Below is a small trained network, with its code and all its weights. Each question gives an input and a target symbol and asks what happens when units are switched off, that is, made to give their printed mean instead of their output.

import numpy as np


def w(rows, s, z=0):
    codes = np.array(rows[::2]) - 128.0
    scale = np.full(codes.shape[1], s)
    scale[-1] = z or s
    return codes * scale


def f(y):
    return y / 2 * (1 + np.tanh(0.7978845608 * (y + 0.044715 * y**3)))


def softmax(a):
    e = np.exp(a - a.max(-1, keepdims=True))
    return e / e.sum(-1, keepdims=True)


def log_softmax(a):
    a = a - a.max(-1, keepdims=True)
    return a - np.log(np.exp(a).sum(-1, keepdims=True))


def net(x, mask):
    ids = ['ΓΛαηθμ'.index(c) for c in x.split()]
    T = len(ids)
    res = E[ids] + P[:T]
    q, k, v = (res @ M[0].T for M in (Q, K, V))
    z = softmax(np.where(np.tri(T) > 0, q @ k.T / 4**0.5, -1e9)) @ v
    res = res + np.where(mask[0], z, O[0][:, -1]) @ O[0][:, :-1]
    y = f(res @ A[0][:, :-1].T + A[0][:, -1])
    res = res + np.where(mask[1:9], y, B[0][:, -1]) @ B[0][:, :-1]
    return log_softmax(res[-1] @ U[:, :-1].T + U[:, -1])


Q, K, V, O, A, B = {}, {}, {}, {}, {}, {}
E = w([
[60,219,138,152,80,125],'Γ',
[170,180,165,1,189,98],'Λ',
[176,196,60,143,128,85],'α',
[62,124,231,233,150,128],'η',
[32,126,195,88,159,100],'θ',
[161,127,150,139,232,90],'μ',
],0.0088)
P = w([
[149,119,107,118,85,229],'0',
[175,222,227,119,71,112],'1',
[111,127,129,125,139,112],'2',
[73,151,67,151,173,178],'3',
[136,252,231,130,122,41],'4',
[81,103,104,154,164,62],'5',
[46,173,68,164,211,117],'6',
[110,236,223,144,155,2],'7',
],0.011)
Q[0] = w([
[112,83,86,113,137,193],'head 0',
[76,254,162,148,221,23],'head 0',
[183,156,196,91,109,34],'head 0',
[144,115,182,132,53,77],'head 0',
],0.013)
K[0] = w([
[169,148,149,101,77,174],'head 0',
[96,155,144,146,188,8],'head 0',
[100,69,72,140,218,81],'head 0',
[76,68,98,146,188,157],'head 0',
],0.014)
V[0] = w([
[180,172,59,97,97,137],'head 0',
[102,142,80,94,52,93],'head 0',
[185,133,112,254,117,122],'head 0',
[238,109,91,85,180,121],'head 0',
],0.012)
O[0] = w([
[96,173,132,126,138,54,43],'head 0',
[99,133,61,49,46,26,78],'head 0',
[229,152,157,246,122,91,97],'head 0',
[91,162,84,171,251,102,3],'head 0',
],0.012,0.0049)
A[0] = w([
[172,222,210,143,103,1,3],'neuron 0',
[83,93,186,163,106,106,156],'neuron 1',
[131,187,125,208,167,63,141],'neuron 2',
[110,36,42,107,84,207,91],'neuron 3',
[96,111,156,157,189,162,136],'neuron 4',
[46,59,16,117,193,56,105],'neuron 5',
[79,182,99,94,155,35,153],'neuron 6',
[94,61,161,119,62,78,129],'neuron 7',
],0.0079,0.0056)
B[0] = w([
[126,70,38,181,212,208,233],'neuron 0',
[167,143,52,91,113,126,211],'neuron 1',
[165,157,138,147,95,39,253],'neuron 2',
[81,69,200,191,193,101,213],'neuron 3',
[143,213,125,97,155,138,214],'neuron 4',
[207,148,64,120,113,184,176],'neuron 5',
[101,1,124,140,115,106,214],'neuron 6',
[156,199,57,107,137,123,237],'neuron 7',
],0.0095,0.0048)
U = w([
[153,167,142,45,30,77,252],'Γ',
[120,124,2,98,155,233,14],'Λ',
[139,39,96,171,120,60,117],'α',
[188,42,148,172,92,226,48],'η',
[11,50,209,131,147,124,177],'θ',
[102,210,154,152,202,134,154],'μ',
],0.0064,0.0042)

Each question gives the input, a string of symbols that net reads in full, and the target symbol t.
The units are the heads (4 rows each of Q, K, V and O) and the neurons (one row each of A and B). Each row of codes is followed by its name. A weight is (code - 128) times the scale printed after its matrix; where a second scale follows, it is the last column's (O, A, B and U).
mask holds one flag per unit, heads first, then neurons. A switched-off unit (its flag False) gives its mean, the last column of its rows in O or B, instead of its output. The means were averaged over made-up inputs and are rounded, as every weight is.
A unit's drop is (log p(t) with every unit on - log p(t) with that unit switched off) / (log p(t) with every unit on - log p(t) with every unit switched off).
The circuit of an input: a set's keep is (log p(t) with only the set's units on - log p(t) with every unit switched off) / (log p(t) with every unit on - log p(t) with every unit switched off). Starting from all 9 units, units are removed one at a time, each time the one whose removal leaves the highest keep (on an exact tie, the one counted first), for as long as the keep stays at least 0.8.
circuit, biggest first: the units of the circuit, biggest drop first
top k neurons: the k neurons with the biggest drops, biggest first
drop of u: that unit's drop, to one decimal
input Γ α η α Λ, target η: circuit, biggest first => (head 0; neuron 0)
input μ μ η θ, target μ: circuit, biggest first => (head 0; neuron 4)
input Γ θ Γ Γ, target θ: circuit, biggest first => (neuron 3; head 0)
input Γ θ α η, target θ: top 2 neurons => (neuron 3; neuron 5)
input η α θ μ, target α: top 2 neurons => (neuron 6; neuron 2)
input θ η Γ Γ Λ Γ μ, target Λ: circuit, biggest first => (neuron 5; head 0)
input θ Λ Γ η θ Λ Λ, target θ: circuit, biggest first => (head 0; neuron 3)
input θ μ α, target α: circuit, biggest first => (head 0; neuron 6; neuron 2)
input μ θ Λ Γ η η Λ, target η: circuit, biggest first => (head 0)
input Γ θ α Γ Γ Γ Γ Γ, target Λ: top 3 neurons => (neuron 0; neuron 7; neuron 2)
input η μ Γ Λ Γ, target θ: circuit, biggest first => (head 0; neuron 6)
input Λ Γ η μ θ, target μ: top 2 neurons => (neuron 4; neuron 6)
input Γ Γ Λ, target Λ: drop of head 0 => 1.6
input θ η θ Γ α η η α, target η: drop of head 0 => 0.6
input θ η Γ μ Γ Λ Γ, target Γ: drop of head 0 => 0.7
input θ Γ α Γ α Γ θ, target α: top 2 neurons => (neuron 6; neuron 2)
